
[[ 331  329  121   13 -120  -55  230 -128  150  119 -220  -86   -2 -216
   444 -176 -492 -303  134  -42 -162  116 -669]
 [ 288  134   13 -111    5  138  243   17  276  133 -288   65  -96 -158
   343 -154 -309 -323  -53  -86   16   85 -308]
 [ 206 -387  -37  -91  269  196 -499   65  552   43  -40  261 -127  -76
    51    9  213 -376 -293  -55   20  178  432]
 [  86  105  166 -135 -123 -159 -192   78  291   -6  247 -116  -80    3
   223    9  -45  182   94  142  -75  -43 -110]
 [   7   55   -6  -93   46   95   77 -153  127   50 -204  114  -19 -202
   116 -155 -112 -213   49 -111  -44  -18   59]
 [-309  102   50 -581  -56 -279   57  307 -266  -88  373 -244   10 -130
    63  150  -50  269   88 -104   93 -184  256]
 [ 167   23  -71   59  -40 -186 -313   66  382   22 -148  -85   89  -87
   140  -29   57 -105  112  174  -66   62  -26]
 [ 352  -47  262  255  219  209 -359 -364  637  136   27  379 -117  -67
   205 -163  -38 -304  -84  -53 -330   71   16]
 [ 143   95 -105 -259  -30 -150  -30  175   84  -70   79 -151  -18  -72
   115   24 -143 -179 -100  -77   17    3 -206]
 [-166  -26  -56 -113 -232   41  169 -123  -37  120 -501   57  156 -103
   327  -62   10   77  408  111  205  128  205]
 [ -13  -64  239 -255   22   56  -82   -1  114   99    9   -8 -131 -331
   337  -72 -196 -114   79   -6  -62  149   95]
 [ -38  268 -135 -663  -15   73  592  617  213 -108  312  -61 -296  204
    -1    4   32  498 -332 -143  377 -572   22]
 [-208  -24  -28 -437  -93  -88   16  100 -137  -39  159  -50    7   84
    33  124   29   89   55  -98  178  -52  342]
 [ 179 -322  129 -165   77  280 -284  -35  489   34   92  263 -269   37
   226  -35  105 -117 -240    1   84  162  228]
 [-578  -10   -2 -351 -258  -89  207 -122 -400   18 -231  -70  161 -190
   151  -14   64  337  527   60  209  -39  515]
 [-160 -241  -94 -529 -178 -280 -233  413 -226   78 -138 -271  211  -69
   313  336   27  -98  238   74  339  386  434]
 [-427   29  -27 -179 -162 -241 -115 -133 -234   10 -121  -83  249 -113
    15   46  120  185  480   69   47  -39  511]
 [  55 -165 -147 -477 -117   -6   79  458  118   73 -154  -15   40  174
   303  227  117   54  -29    7  456  138  293]
 [  40 -176 -299  -61 -101  101  186 -164  -10 -185 -266  319  141   65
   263  -17  230  117  -79 -129  230   -6 -126]
 [ 278  120 -149 -158  127   32   79  364  499  148 -167   99   26  176
    67   45   66 -121 -122  -89  155 -156  185]
 [ 193    8 -117 -239 -141  171  271   84  245   27 -177  123 -106  217
   266  -17  -44  -36 -109  -44  292   17 -114]
 [-541 -309  112 -637 -134 -138 -158  204 -308 -167  348 -128  -63 -213
   174  164  223  516  134   66  234    1  571]
 [-108  -21  -22 -262  -53   41  140  104   28  186 -386   30  108 -135
   252   16  -40  -93  251  -19  202  107  366]
 [ 367   50   94  -73  152 -106 -369  144  498   70  362  132   15  303
   105  187   45 -141 -179 -130 -106  -36   91]
 [-319 -430  -80 -145  -52   -1 -405  -78   92  -94 -141  119   55 -180
    80    9  429  207  166  177  152  132  623]
 [-300    1 -298 -457   -1 -371  -18  353 -276 -229  141 -234  181 -184
   -81  137  182  191    9 -110  135 -213  233]
 [-230   94  190 -216   81 -139 -268   35  248  -37  535   65  -42  144
  -137   70  239  418   87  -15 -106 -383  567]
 [-172 -134   62   93  211  -29 -458 -361  213 -103  177  253   49 -175
  -161 -104  267    6   56  -85 -294 -158  465]
 [ -59 -238  416 -172  140   38 -574 -180  236  125  359  147 -130 -127
   166   64   -6 -140   68  -29 -203  205  533]
 [ 310   69 -307 -147  -11 -102   47  244  256  -95 -144  -76   10   14
   117  -14  -50 -253 -234  -76  111   -3 -354]
 [ -18   30  214  -14 -180  184   84 -392  131  155 -269  126  -84 -139
   368 -200 -215  -89  295   85  -36  183  -31]
 [-307  225  226  -21 -240 -349 -216 -314 -121 -116  305 -182  103 -162
   110  -65  -36  399  473  163 -279 -155  -24]
 [-264 -396   13 -353  206    5 -425   63   49 -124  283  158  -51 -171
   -50   97  326   61 -128 -125   38  -11  708]
 [-535  -96    6 -683 -150 -410 -114  516 -352 -155  306 -407   78 -312
   137  217  165  556  243  134  209  -93  483]
 [ 130  140   11 -226 -249  296  564  -32  177  167 -483   74 -151   10
   448 -185 -291  -66  111   36  291   84 -251]
 [-409 -421  295 -576  -42   33 -346   76 -102  -44  436   28 -186 -112
   200  174  183  327   49   33  166  138  726]
 [ 349  143 -140  186   54 -417 -325  -66   86  -80 -196 -208  271 -461
   277  -60 -250 -503   72  -24 -386  213 -639]
 [ 234 -254  -27 -229  -40  141  -49  204  322   56 -278   54 -116 -162
   469  -13  -27 -163 -114   80  210  310  -88]
 [-471   23  -52 -719 -117   84  474  259 -267  -45  115   -3 -115   49
    21   56   68  420   51 -155  415 -299  546]
 [-240  124  155 -324  -50 -424 -224  125 -202  -88  383 -277  115 -281
   136  113  -81  212  230   -7 -173  -77  103]
 [-260   13 -232 -221   -7 -310  -27  -28 -354 -225  -14 -113  234 -336
     2    2   51   10  100 -155  -50  -92   29]
 [ 325   62 -103  200   64  -62 -295  -72  583   -5  -70  125   49  105
    16  -81  134 -142  -47   60 -138  -76  -76]
 [-329  -34  181 -384 -122   66   69 -190 -189   37  155   86  -60   53
    90   34  -48  110  191 -124  112  -15  451]
 [   1  264  422 -206  -46  154  152 -341   78  206  276  142 -171  135
   180  -71 -388 -114  151 -203 -144  -51   97]
 [-460   93  -98 -657  -23 -464   45  308 -657 -146  157 -493  147 -563
    -7  102 -234  -94  174 -187   -6  -24  176]
 [-182  189  144 -181  113 -357 -382   20   79  -84  539 -155   45 -110
  -183   49   49  131  106  -64 -303 -297  301]
 [-124   38  217 -134  -99 -259 -300    8   93   28  249  -55  125  -32
   241  119   80  316  320  121  -91  -24  256]
 [ 157   20 -148 -152  152   51  -17  185  323  146 -248  110   64   23
    24   11   22 -320  -58 -139   97  -25  311]
 [-605   11  159 -431 -271  -91  168 -165 -484   91 -144 -126  107 -262
   205   -1  -99  240  576   47  146   65  532]
 [ 506 -198 -419  -44  163  -85 -362  455  606   19 -306   60  141  149
    80  160  242 -451 -316  -21  199  172   58]
 [ 208  -96 -256    9   19 -103 -233  222  392  139 -463   40  240   25
   161   86  186 -240  109   94  141  156  254]
 [ 412 -231  406  108  178  151 -562 -335  508   91  359  407 -108   89
   402   68  -41 -267 -168 -125 -289  293   -5]
 [ 399   71  157  -20    0  138  -22 -181  359  145   61  264  -42  280
   322   42 -191 -271  -89 -175  -37  122 -164]
 [ 458   64 -183  287  159 -230 -418  -33  516  -91  -13   89  173  -22
    74  -23   95 -280 -147  -42 -278  -23 -337]
 [  53  105  -59  108  159 -364 -456   37  208   74 -104  -84  319 -263
    16   34   52 -244  237    1 -288    4  222]
 [  11  200  -54  106   43 -117  -91 -253  116  136 -350   -9  175 -244
   -13 -163 -163 -412  277  -59 -217    8   85]
 [ 395   97   24 -267 -140   64  187  385  454  148 -134  -59 -140  143
   487   49 -179  -22  -83   94  249  105 -297]
 [ 196  151 -148 -213   -8  -57  165  177  172  -27 -101  -87  -38  -89
   150  -70 -175 -184 -121  -82   55  -56 -285]
 [-228  -18  319 -331 -251   77   41 -266 -112   18  235   12 -168   22
   296  -18 -164  206  227   24   55   95  127]
 [-348   42   93 -452 -247 -351  -58  157 -297 -175  330 -330   13 -210
   221   94  -15  453  255  121   44  -71   33]
 [ 329 -143 -132 -102   90   37 -317  236  622  -10  211  272  -11  522
     6  203  365   42 -293  -56  189  -91  290]
 [ 319  218  390  146 -207  -45 -108 -278  420   81  191   52  -88   62
   528  -85 -253  144  196  164 -251   73 -527]
 [-300 -150  101 -155 -233  -60 -190 -240  -83   71  -69   89  152   99
   202  111  167  222  424  108  134  146  518]
 [ 265  175  -19  -28  -41  298  389   85  623  133 -329  217 -190   75
   280 -237  -37  112  -58   71  157 -208 -160]
 [-289   26  158 -228 -171 -404 -347   11 -157  -71  279 -257  151 -185
   174  116   36  301  386  147 -117   17  211]
 [  58    2  197  108   44  -31 -233 -178  262  197 -331   36   95 -445
   383 -147 -150 -229  324  112 -230  212   69]
 [-109  122  210  -13  152   44 -151 -302  213   66  206  216  -22  -40
   -84 -113    7  -26  116 -146 -258 -218  375]
 [ 458  -33 -250  -62   26 -101 -151  194  294   98 -332  -28  144   53
   243  100 -128 -600 -134  -89   91  301 -214]
 [-197  -79   96 -246   85 -271 -384  -90 -129 -230  552  -42   15 -195
   -30   74   75  115  -37 -137 -223 -111  161]
 [ 308  -91 -221 -152  133 -166 -333  351  404  -36   94   42  107  204
    35  198  215 -176 -239  -90   97   10  142]
 [ 175  171  -27 -349   -3   57  280  206  176   33  125   72  -94  206
   146   48 -136  -26 -172 -208  160 -168  -63]
 [ -64   19  356 -329   37   32 -143 -106   69   74  463  108 -146   87
   152   90 -130   19   26 -164  -88  -21  303]]

[-127   48  849 -381  493  144   46  218 -119  274 -146  256  163  363
  155   72  563   11  252  158   19  122 -216  168  427  349 -572 -124
 -603   22 -330  565 -352  832] : 36
[ -17  -41  384 -169  446  129 -334  230 -187  220 -154  271   28   59
  -25  101  247  151 -116  -44 -331  107 -165  244  132  433 -414   61
 -260   40   78  482 -486  293] : 64
[ -82 -144  158   24  242  222 -166 -177 -490 -258 -443  242 -286   -4
  -70 -188 -165   82 -259   39 -229  232  160  148 -152 -106 -135   52
   -4   38  -32  149 -143 -167] : 70
[  -3 -195  375 -560  -65  381  365 -111 -381  146  170 -267 -358  218
  148  118  399 -211  281   20  339  149   57  270 -102   80  120 -180
  -52 -169   13  -99  359  228] : 0
[-267   32 -309  -94  128 -496 -622  -18    4  -70   10  345  110 -147
  -25 -338  135  424 -306  -56  -33  275  290  271  189  431 -211  134
 -182  356  424  727 -441  127] : 49
[ 100  198   12  -60 -210  106  -13 -295   48  204 -306   85 -202 -210
  385  400   22 -102  147  154  145 -207 -206  138 -156 -113 -234  160
 -228  -99   43    6  294 -184] : 46
[  49    7  218  -13  183  207  228 -137 -436 -216  -65  -83 -232 -116
   97   64 -214   41  146   17   75   66   33   -2  -95 -385  213  -28
   21 -184 -169  107  342 -145] : 34
[ 358  148 -315  -93   43  112  246  120 -170   95  559 -284 -242 -235
 -102  203  171   94  211 -350  275   17  128  277   17  -54  713   34
  237  -38  263  226  521  185] : 14
[ 181  127  389 -276 -179  427  307 -122  -76  449 -185 -124 -288  -96
  389  649  346 -227  395  170  238 -192 -354  188  -81 -124 -259   91
 -314 -330  -69  -61  458   -1] : 31
[ 170  265 -351  -42  230 -168 -400   87 -112  167 -101  658   19 -137
 -297 -238  247  115 -490 -162 -246  142  103  436  196  579 -136  -19
   -2  372  335  375 -440  199] : 69
[ 269   82  349 -209  452  407 -137  129 -307  318 -235  512 -109   71
  -78   93  399 -199 -264   35 -373   96 -179  309  253  315 -413  -56
 -435  -19 -171  314 -439  388] : 59
[ 152  174 -259 -375  -85 -160   60 -351  108   50  337   60  -29  135
  244 -128   84 -279   75  -52  385 -138  103  212  -83  278  304 -220
  -31  214   89  -49  225  365] : 37
[ -44  217  117 -163  473 -207 -122  306 -373   63   -4  606  157   33
 -407 -403  347  257 -287 -120 -146  351  115  347  428  556 -161 -233
    8  306  128  514 -442  405] : 67
[ 262  391 -401  -58 -160 -182  312 -166 -107   13  397  -77 -109 -429
  171  164  -40   24  231  -61  461  -81   70   93   85 -294  528  -49
   56 -112  100  148  693 -139] : 22
[ -61 -158  -38 -494 -411  156  -84 -381  -62  239   25 -186 -371  -44
  422  259  269 -207   89  133  293   -5   23  288 -298  151 -151   57
 -201 -142  312 -119  276 -180] : 3
[ -56   87  403  -41  603 -140   13  493 -324   19  390 -110  224 -210
  -98  161  -12  538  269 -197  -98  146 -154    6  281  110  128   -2
   20 -148   67  724  -48  173] : 55
[ -81  -18  207   57  163  -38   12 -124  -63 -181   60 -368  -31  -92
  312  287 -511  245  379  -89   87 -204 -178 -129 -368 -187  243   97
  205 -116   46  101  337 -184] : 66
[ 228   91  -78  180   69  306  179 -276  157 -162 -313  -52 -316  379
   17  -52   15 -128  217 -230  272 -169  171  280 -270 -118  404  134
  185  464 -133  -38  333  702] : 18
[  69   13  350  106  779   52  -39  446 -445 -152  232   15  113  -75
 -284  -20 -170  426   49 -298 -318  171  -58   30  159   70  274  -36
  171  -19  -33  600 -192  245] : 48
[ 442  341 -367  -24   54   53  285  136  -99  177  469  -89 -159 -273
 -141  210  173   51  180 -341  253  -72   37  298   83    9  657  -13
  262   43  235  178  511  219] : 9
[-185    8   89 -265  -69 -164 -236  -67   -4  166   80  -80  -25 -211
  369  255  170  207  159  108  172   36  -60  129   47  109 -260  155
 -342 -114  237  449   42  -47] : 6
[ -98  -44  390  152  643   22  -65  146 -417 -337 -161  116   63  116
 -212 -200 -427  350   -9 -192 -304  101  -32   -9 -120   85  136  -81
  344  140  -67  251 -200   85] : 42
[ -25   91  264 -196   10   54 -103 -128 -138  215 -154   80  -71 -246
  383  362   49    9  116  214   10  -59 -255   55    6  -42 -396   81
 -395 -273    2  241   75 -227] : 45
[ 311  461 -429 -149  -43 -342  124 -359  341   55  392   97  144   -3
  295   -7 -190 -232  181 -129  410 -407  -65   88 -113  218  479 -225
  119  280   54  -96  367  338] : 32
[  -7  256 -166 -208  372 -331 -230  265 -347   91  140  667  148 -106
 -421 -465  403  251 -416 -134 -109  401  232  399  481  602  -90 -221
  -39  319  268  585 -453  310] : 15
[ -21 -103  484 -219  441  230 -268   93 -260  144 -209  274  -26  117
   76   55  214   16 -121   64 -299  124 -134  181  134  268 -458    8
 -396  -33 -105  426 -443  290] : 39
[  19   67  174   43  554   26 -189  201 -445 -101 -175  435    4  -28
 -324 -241  -28  241 -291 -131 -352  243   45  207  150  251  -72  -75
   73  159   31  412 -387  131] : 12
[-181 -114  450 -261  370   88 -174   32 -398  -12 -218  304  -43  135
    8 -168  213   79 -132  112 -151  291   44  172  175  212 -408  -86
 -321   13  -94  407 -355  220] : 8
[  69  272 -234 -278 -247 -274  149 -620  194  -70  123   23    3   84
  477  -46 -303 -326  205   78  472 -350  -37   22 -325   88  243 -246
   89  162   -4 -342  446   39] : 35
[ 615  219 -536   22   26  254  -13  -89 -111  172  343  -33 -316 -417
   23  354 -102 -184 -120 -276  -73 -221  -58  235 -183  -69  554   94
  129 -133  227   -8  343 -172] : 63
[ -10  133 -327  292  217 -161 -627  -86  -54 -103 -543  563  -54 -164
 -209 -204 -252  293 -512 -141 -422   39   72  284 -183  353 -227  204
  189  424  364  263 -461 -177] : 60
[-207   71  233   28  387 -330 -267 -297   99 -322 -169  124  279  207
  311 -171 -661  131   95    1  -73 -252 -149 -167 -308  193  -58 -121
   99  249 -107   91 -192  105] : 13
[ -53  -43 -640 -253 -383 -169 -176 -387 -145 -108  109   44 -369 -159
   36 -281  164   24 -227  -64  352  249  495  393 -146   96  273   46
   76  229  482  108  248 -137] : 17
[ 130  156  237  -21  477   79 -312  241   39  272 -208  416  102  116
 -108   81  272  114 -125 -147 -307  -37 -204  307  163  542 -329   63
 -175  262   60  449 -504  557] : 53
